(in the rows, 128 means zero)
Each row of numbers belongs to one of the things below and depends on some of the facts about them. Some rows are named. Which thing is each other row?

Some facts about the things:
ω flebur <- Z198 Z131 Z124 Z214 Z629 Z115 Z492 Z190 Z630 Z136 Z336 Z810 Z605 Z956 Z99 Z602 Z968 Z785 Z355 Z664 Z54 Z576 Z671 Z218 Z403 Z781
ω kogrun <- Z852 Z254 Z317 Z440 Z766 Z990 Z748 Z187 Z507 Z356 Z97 Z978 Z395 Z905 Z275 Z816 Z919 Z528 Z694 Z526 Z74 Z341 Z2 Z263 Z300 Z58 Z575 Z284 Z685 Z661 Z157 Z130 Z699 Z707 Z658
ω dopir <- Z580 Z370 Z419 Z177 Z579 Z110 Z57 Z27 Z995 Z603 Z473 Z662 Z998 Z156 Z916 Z838 Z339 Z323 Z306 Z824 Z832 Z103 Z539 Z525 Z96 Z448 Z476 Z195 Z444 Z880 Z803 Z814 Z934 Z639 Z445 Z684
ω fodral <- Z823 Z485 Z650 Z49 Z478 Z95 Z789 Z338 Z942 Z977 Z247 Z635 Z262 Z960 Z482 Z377 Z672 Z118 Z952 Z121 Z647 Z346 Z52 Z983 Z628 Z127 Z13
ω mabok <- Z516 Z506 Z411 Z644 Z285 Z524 Z941 Z715 Z954 Z521 Z604 Z938 Z396 Z571 Z104 Z946 Z901 Z788 Z874 Z844 Z519 Z100 Z51 Z333
δ brazo <- Z198 Z370 Z254 Z485 Z411 Z440 Z124 Z941 Z110 Z356 Z97 Z115 Z95 Z630 Z604 Z247 Z323 Z571 Z104 Z341 Z103 Z300 Z96 Z576 Z157 Z52 Z671 Z130 Z983 Z814 Z333 Z628 Z403 Z127 Z13
δ stafol <- Z852 Z131 Z177 Z644 Z954 Z995 Z521 Z978 Z905 Z336 Z810 Z338 Z916 Z635 Z482 Z901 Z74 Z785 Z844 Z54 Z699 Z639 Z658
δ vobo <- Z580 Z516 Z506 Z650 Z748 Z57 Z27 Z478 Z998 Z605 Z275 Z956 Z396 Z968 Z672 Z946 Z952 Z121 Z263 Z58 Z647 Z525 Z346 Z100 Z448 Z476 Z195 Z803 Z934 Z781
δ kebe <- Z823 Z317 Z285 Z524 Z766 Z187 Z49 Z492 Z190 Z662 Z395 Z789 Z136 Z156 Z942 Z938 Z838 Z816 Z262 Z919 Z339 Z960 Z306 Z377 Z118 Z824 Z788 Z874 Z539 Z519 Z355 Z575 Z284 Z664 Z51 Z444 Z880 Z707 Z684
δ drogol <- Z419 Z990 Z715 Z579 Z214 Z507 Z629 Z603 Z473 Z977 Z99 Z602 Z528 Z694 Z526 Z832 Z2 Z685 Z661 Z218 Z445
ρ Z218 <- Z198 Z97
ρ Z664 <- Z198 Z300 Z333
ρ Z694 <- Z198
ρ Z49 <- Z198 Z262
ρ Z473 <- Z198 Z571 Z658
ρ Z507 <- Z198 Z97 Z662
ρ Z672 <- Z580
ρ Z448 <- Z580 Z942 Z445
ρ Z396 <- Z580
ρ Z998 <- Z370 Z942
ρ Z789 <- Z370 Z411
ρ Z54 <- Z823 Z419 Z262
ρ Z130 <- Z823
ρ Z131 <- Z823 Z300
ρ Z602 <- Z419 Z177 Z115 Z445
ρ Z661 <- Z419 Z177 Z748 Z97 Z635 Z476
ρ Z524 <- Z419 Z110 Z662 Z156 Z942
ρ Z983 <- Z254 Z97 Z960
ρ Z938 <- Z254 Z262
ρ Z603 <- Z254 Z74
ρ Z788 <- Z254 Z715 Z27 Z960 Z476
ρ Z356 <- Z254
ρ Z377 <- Z177
ρ Z95 <- Z177
ρ Z650 <- Z177 Z662 Z74
ρ Z639 <- Z485 Z214
ρ Z52 <- Z485 Z977 Z571 Z51
ρ Z103 <- Z485 Z57 Z699
ρ Z341 <- Z485 Z748 Z187
ρ Z121 <- Z485 Z539 Z51
ρ Z874 <- Z644 Z990
ρ Z516 <- Z644 Z781
ρ Z263 <- Z644 Z115 Z977
ρ Z336 <- Z285 Z715 Z635 Z571
ρ Z13 <- Z285 Z662
ρ Z338 <- Z285 Z96
ρ Z824 <- Z990 Z658
ρ Z628 <- Z990 Z571
ρ Z58 <- Z187
ρ Z519 <- Z187 Z629 Z74
ρ Z395 <- Z187
ρ Z684 <- Z954 Z476 Z445
ρ Z852 <- Z214 Z995 Z156
ρ Z521 <- Z110 Z104 Z284 Z476
ρ Z317 <- Z110 Z275
ρ Z482 <- Z57
ρ Z785 <- Z27
ρ Z403 <- Z629 Z339 Z104
ρ Z604 <- Z97 Z539 Z707
ρ Z901 <- Z97
ρ Z844 <- Z995
ρ Z118 <- Z492 Z306
ρ Z575 <- Z492
ρ Z478 <- Z630 Z571 Z333
ρ Z579 <- Z662
ρ Z919 <- Z662
ρ Z605 <- Z662 Z960
ρ Z934 <- Z156
ρ Z978 <- Z942 Z51
ρ Z346 <- Z942
ρ Z941 <- Z977 Z960 Z96 Z51
ρ Z157 <- Z262 Z707
ρ Z440 <- Z339 Z528 Z707
ρ Z323 <- Z339
ρ Z506 <- Z968
ρ Z905 <- Z960 Z571
ρ Z525 <- Z104
ρ Z355 <- Z946 Z96
ρ Z2 <- Z74 Z300
ρ Z838 <- Z74
ρ Z810 <- Z74
ρ Z816 <- Z300 Z195
ρ Z766 <- Z284
ρ Z190 <- Z96
ρ Z647 <- Z576
ρ Z247 <- Z195
ρ Z444 <- Z195
ρ Z136 <- Z671 Z707
ρ Z99 <- Z51 Z699
ρ Z956 <- Z333
ρ Z100 <- Z781
ρ Z127 <- Z781

Named rows:
[144 106 149 139 155 131 115 155 103 107 117 130 136  81 137 130 129 121
 133 125 164 156  98 141  98 120  97 139  86  94  83 115 116 137 152  95
 145]: Z671
[148 116 152 105 157 134 122 166 113 102 125 118 139  88 135  95 158 168
 159 114 155 151 123 159 103 117 178 131  77  70  76 159 111 134 145  72
 231]: Z473
[178 130 144 104 158 164 157 135 138  99 101 144 157  77 132 113 156 119
 132 115 205 143 113 145  98 119 121 142  97  78  75 119 112 134 146 125
 153]: Z946
[155  99 154 117 149 131 115 139 102  98 131 162 150  92 132  98 127 119
 144 137 150 136  96 151  88 120  93 143  86  70  87 118 115 132 159 176
 155]: Z300
[154 114 146 116 152 128 115 165 113 118 104 126 133  82 133 104 129 175
 135 118 202 198 105 153 100 117 110 175  86  70  79 134 130 135 144  62
 177]: Z54
[150 120 157 123 160 139 116 151 105 133 133 136 136  85 141 120 140 121
 149 117 172 130 135 141  97 120 120 136  77  98  76 108 109 181 147 106
 148]: Z115
[144 178 150 104 172 148 149 130 137  98 102 127 139 106 132 123 142 129
 127 117 228 212 111 166 107 124 128 178 120  83  76 118 112 139 153  66
 141]: Z448
[146 178 150 109 188 139 114 136 114 130  99 124 133 125 134 100 130 158
 128 116 211 171 105 146  93 119 162 212  79  72  73 123 142 129 164  70
 181]: Z524
[153 101 163 158 157 132 138 134 113 107 125 122 143  94 138 133 127 126
 138 143 153 182 109 140 101 124 100 138  79  98  90 123 109 167 156  94
 145]: Z576
[149 141 152 107 154 157 176 134 130  97  97 162 131  85 132 100 159 137
 144 117 202 191 109 172 113 121 166 131 128  68  76 116 110 139 145  66
 167]: Z478
[148 171 150 105 160 182 177 129 137 103 105 158 144 105 134  96 176 125
 138 117 214 177 123 170 101 124 188 146 128  68  81 114 107 137 153  78
 150]: Z263
[147 165 150 113 158 156 122 130 117 132 141 137 138  90 131  94 168 136
 158 117 207 170 142 154  97 117 221 140  90  69  79 127 122 153 157  77
 178]: Z941
[168 126 155 121 187 143 115 148 111 145 117 116 138  86 135 136 129 119
 148 114 150 132 122 138  93 118  93 143  85 103  72 114 113 197 143  79
 139]: Z214
[151 153 147 114 156 135 113 134 111 120 101 128 138  99 134  94 136 179
 138 116 204 151 107 145  99 122 190 177  87  73  70 133 145 131 151  69
 204]: Z788
[148 154 148 108 168 137 110 136 122 100 107 118 133 102 133  91 132 141
 124 113 190 178 103 149  96 123 149 193  91  74  72 140 115 140 153  65
 183]: Z684
[220 117 152 110 163 129 115 175 107  95 111 129 141  81 179 108 133 117
 131 116 160 139  98 135  96 120 106 137  85 107  76 118 112 145 145 115
 150]: Z662
[146  99 151 115 153 121 148 134 107  98 102 134 146  90 133  91 133 130
 136 132 161 148  91 165 103 121  98 171  81  69  78 127 127 139 149  85
 242]: Z816


Now the same things, written a new way:
Some things and their rows:
[121 104 132 155 178 186 102 134 106 152 122 107 139 142 138  93 156 147
 139 187 126 100 135 106 109  99 111  88  97  72 118]: Z789
[129 123 112 159 192 192 123 146 105 138 165  97  82 156 138 129 158 153
 140 193 134 163 126  83  68  85 126  98  87 104 143]: Z306
[128 109 126 135 162 212 106 114  98 139 169 100 138 165 129  76 151 109
 127 190 146 122 123 130 159 102  72 116  88  75 129]: Z323
[123 104 133 153 180 186 102 134 107 154 120 106 138 142 140  99 156 143
 138 188 129  98 136 107 104  99 110  89  96  73 120]: Z118
[134 116 129 150 204 183 103 131 104 124 147  86 129 213 124  91 162 157
 138 176 133 140 128 125 127  98  90 103  86 102 172]: Z411
[126  97 141 150 168 178 126 134 104 133 104 117 139 122 141  81 152 150
 127 192 130  87 135 102 106  95 129  93  98  88 110]: Z346
[125 102 144 139 160 177 128 136 112 116 129 117 139 118 138  75 152 154
 140 192 125  95 131 108 114  92 159  95  99 107  98]: Z263
[123 102 128 142 150 193 138 132 103 128 145 119 120 109 143  89 150 137
 125 203 143 118 126  96 108  89 133 105  95  96 105]: Z934
[124 104 133 152 180 186 104 135 105 153 117 108 141 138 140  95 153 143
 138 187 126  96 139 112 105 100 111  89  97  78 116]: Z49
[127 102 129 140 154 191 136 133 101 131 146 120 120 105 142  94 149 132
 126 204 139 115 128  95 104  91 138 104  95  97  99]: Z803
[131 115 117 166 210 176 118 148 104 146 117  96  98 168 136 128 161 172
 136 183 122 141 139  90  65  93 113  88  89  98 152]: Z262
[124  95 132 154 169 194 134 137 107 130  98 108 129 119 139 104 154 134
 123 185 117 102 138 102 125 106 142  97  89 102 108]: Z218
[128  96 140 149 165 179 146 140 104 127  96 111 125 126 140  89 154 135
 127 193 125  93 136  93  96 101 124  95  95  90 102]: Z956
[138 110 133 157 201 162 128 150 110 120 124 102 105 161 139 114 157 172
 137 193 125 131 131  88  64  87 149  96  91 120 133]: Z946
[115 104 129 155 174 185 116 130 104 147 132 103 133 140 138 106 155 154
 132 192 135 121 131 106 122 100 103  89  96  82 123]: Z317
[136 110 128 163 190 169 154 156 106 116 106  99  90 154 137 106 162 164
 130 187 121 125 134  75  62  92 137  93  88 108 136]: Z781
[147 120 117 145 219 183 128 134  97 131 130  88 115 192 126 123 159 135
 135 184 118 147 146 130 101 103  71 111  85 124 154]: Z254

Name these rows:
No name comes twice in this set of rows, the named rows included.
[126 109 127 131 162 211 112 115  99 135 166 104 141 154 127  70 152 110
 132 187 140 121 128 136 159 101  83 114  90  81 127] -> Z814
[125 100 132 152 175 197 119 119  98 143 117  88 140 191 127  82 161 112
 118 184 143 105 130 119 155 114  39 105  88  54 148] -> Z403
[120 102 134 153 184 181 105 131 106 152 122 102 137 153 140 109 156 147
 135 193 133 104 131 110 114 101 106  89  96  83 122] -> Z519
[127 103 140 138 181 191  93 117 104 137 138  99 163 182 126  76 155 128
 136 181 135 101 130 144 162 106  76 106  93  79 133] -> Z604
[124 112 103 161 176 200 162 145 101 114 143 104  85 118 131 118 151 183
 122 181 124 166 138  93 105  86 166  97  84 146 154] -> Z445
[135 123 133 149 207 173  92 155 119 124 149 100 111 168 136 105 162 165
 169 181 111 127 133 107  64  87 168  91  94 120 127] -> Z51
[126 102 136 140 173 196 121 122 101 130 118  95 148 171 123  66 157 114
 133 176 126  98 138 136 154 111  68 105  91  74 132] -> Z124
[123 113  99 165 178 199 174 145  97 114 128 104  82 111 130 119 151 194
 120 179 121 166 145  96 113  88 159  95  85 155 158] -> Z419
[147 119 110 147 202 178 164 151  96 131 131 111  80 124 145 149 151 143
 127 207 122 152 146  85  36  87 128 109  87 144 117] -> Z27
[121 104 134 145 181 179 103 133 109 146 127 107 144 142 139 100 154 152
 146 189 127 102 133 117 114  99 125  89  99  91 112] -> Z874
[140 121 133 143 202 189  89 139 111 115 153  93 126 199 121  66 160 143
 158 168 117 117 133 130 108  93 121 103  89  99 157] -> Z485
[136 119 127 150 201 187 112 130 104 124 155  86 116 208 124  98 163 146
 136 180 132 146 127 121 124  98  86 106  85  99 166] -> Z300
[124 115 120 171 197 178 127 147 105 136 126  95 103 165 130 111 158 187
 139 175 125 139 136  89  81  90 125  81  91  99 166] -> Z942

Now the same things, written a new way:
Some rows with their names:
[130 111 153 140 129 137 128 106  94 141 171 135  73 116  78 126 122  85
 134 166 126 155 127 133 124 137 120 128 136 148  90 139 140 103 141  95
 104]: Z127
[183 177 125 121 130  85  94 174 166 124 165  94 149 157 170 109 107 111
 205  87  72 132 168 130 150 107 132 149 121 171 181  73 135 141  99 160
 136]: Z27
[ 93 176 110 141 146 167 160 120 132 126 104 112 106  94 112  95 109  73
 123 174 137 153 133 141 132 125  94 151 111 112  85 155  80  97 132  99
 119]: Z99
[172 120 119 158 151  88 118 164 157 159 189 172  95 185 146  99 107 146
 206 116 118 149 158 133 101  99 146 142  72 176 165  69 140 139 178 163
 123]: Z97
[131 109 164 112 132 154 116 126  93 145 166 149  92 118  81 117 124  85
 131 168  97 146 112 120 138 184 140 125 156 158  92 128 112  88 101 149
  91]: Z323
[180 156 119 114 148  91 107 157 190  99 178 102 151 184 168 105  96 100
 213  86 113 165 181 120  86  95 138 206  53 173 169  66 145 134 125 129
 164]: Z635
[110 188 130 106 165 100 196 191 132 102 189 188 123 190 167  83 140 113
 194 100 140 129 106  96  61 102  88 199  61 173 132 109  72  78 162 122
 105]: Z445
[120 133 171 167 132 110 186 128 107 134 135 139  98 106  98 139 137 114
 128 166 129 152 145 113  85 131 113 131 146 100  90 156 133 121 118  96
  86]: Z789
[175 128 162 114 144  93 183 193  97 170 191 182 100 195 147  88 139 156
 159  82  98  86  99 116  69 161 141 150 112 180 152  67 111  64 139 147
  95]: Z110
[128 174 108 139 155 110 144 185 128 148 156 125 143 166 130  80 124 152
 135  91 102 102 153 143  81 148  94 184  87 132 167  82 108 123 144 125
 117]: Z968
[125 179 113 120 162 109 156 185 106 144 187 117 149 157 153  96 140 126
 143 108  98  79 155 127  74 161 101 162 112 148 164  73 110 123 110 145
 101]: Z195
[130 133 100 170 122 130 107 179 159 187 186 110 141 133  84  78 106 153
 139 131 104 110 150 148 145 135 108 142 100 159 181  70 108 156 180 144
 118]: Z630
[103 137 157 127 131 133 165 125 108 114 122 116 132 103 142 141 120  77
 138 170 128 152 123 109 127 163 120 126 153 116  94 140 109 131  99 129
  85]: Z824
[127 122 174 133 141 107 182 112 122 111 121 145  89 109 121 158 122  97
 150 170 126 159 124 106  93 116 112 140 139 112  83 152 130 106 115  83
  92]: Z377
[131 121 104 143 130 126 140 183 131 180 174 160 125 166  93  82 114 152
 135 104 101 113 122 143 128 146 122 151 101 164 158  75 108 122 170 138
 107]: Z576
[114 139 136 126 153 146 114 117 111 113 105 103 121 110  93 105 113  98
 141 151 108 151 133 141 110 159 123 147 143  94  95 141 117  87 112  94
 122]: Z956
[131 150 133 116 172  86 193 185 146  96 186 174 137 195 174  93 128  99
 216  81 133 160 126 105  67 107 127 206  59 176 152  75 103  84 119 112
 118]: Z177

Which thing is each row?
No name comes twice in this set of rows, the named rows included.
[157 115 172 137 112 142 100 140  87 191 105 169  79 131  70 108 109 155
 117 125  72 133 109 139 135 173 146 126 155 142  90 127 130  65 114 136
  89] -> Z403
[127 135 142 146 154 120 116 114 115 128 144  93 109 104 101 134 132  68
 124 171 113 149 173 138 118 146 104 145 135  95 106 140 143 135 111  99
 133] -> Z478
[183 165 164 107 149  83 106 185 170 110 173 172 146 192 175 113 105 145
 210  73  91 149 137 108  95 100 150 187  76 169 168  59 146  91 101 156
 117] -> Z476
[173 196 172 167  97  90 135 203  99 197 162 173 135 157 138 110 142 161
 132  85  52  65 133 123  99 180 121 129 152 138 181  88 132 105  97 157
  90] -> Z339
[106 136 102 139 131 130 152 178 152 164 188  94 138 130 129  76 110 111
 152 166 124 105 155 135 144 140 107 135  82 171 176  60  77 165 148 156
 100] -> Z96
[130 116  91 185 107 110 106 155 184 171 182  91 139 117 101  80  94 151
 165 161 112 133 173 154 157 107 114 153  75 164 181  67 128 166 183 157
 135] -> Z571
[110 191 106 187 153 105 170 183 160 181 170 132 100 135 154  93 121 131
 129 154 129  93 186 148  90 104  88 164  66 147 171 123 106 165 165 154
 136] -> Z990
[125 169 124 113 171 113 190 188 110 123 183 149 139 179 160  99 140 131
 156 102 113 103 139 122  64 165 106 174  84 162 167  77  92 115 116 143
 107] -> Z580
[114 146 148 113 166 140 148 114 102 105 105 128 117 153 109 122 121  91
 146 120 114 158 142 130  70 151 138 179 122  94  98 148 127  73 108  71
 121] -> Z54
[100 111 107 114 155 174 167 122 101 128 183  96 106 104  83  99 111  68
 128 171 124 152 112 129 136 170 120 116 117 148 101 106  75 136 125 136
 101] -> Z103
[165 148 122 122 176  86 166 151 177 105 191 162 114 185 170 107 114 138
 209  89 125 157 162 123  66  92 122 196  59 170 162  69 135 136 176 133
 154] -> Z748
[108 159 160 152 179 165 187 116  97 112 138 137  71 170  78 158 141 100
 129 152 118 151 175 135  50 147 133 152 121  82  93 152 131  94 120  81
 122] -> Z852
[116 174 147 133 132 130 121 122 123 125  97 140 103 100 127 104 114  85
 134 162 128 156 113 137 127 121 110 152 125 129  86 151  98  79 111 109
 119] -> Z218
[103 154 154 153 175 159 167 103 104 111 130 103  83 148 104 159 117  74
 145 174 121 160 183 138  65 133 129 143 116  77  93 153 132 111 111  88
 137] -> Z978
[114 179 103 155 133 105 189 193 142 152 182 113 149 129 167  84 127 145
 137 151 116  76 155 122 107 140  93 144 116 144 186  77  81 160 113 156
  90] -> Z539

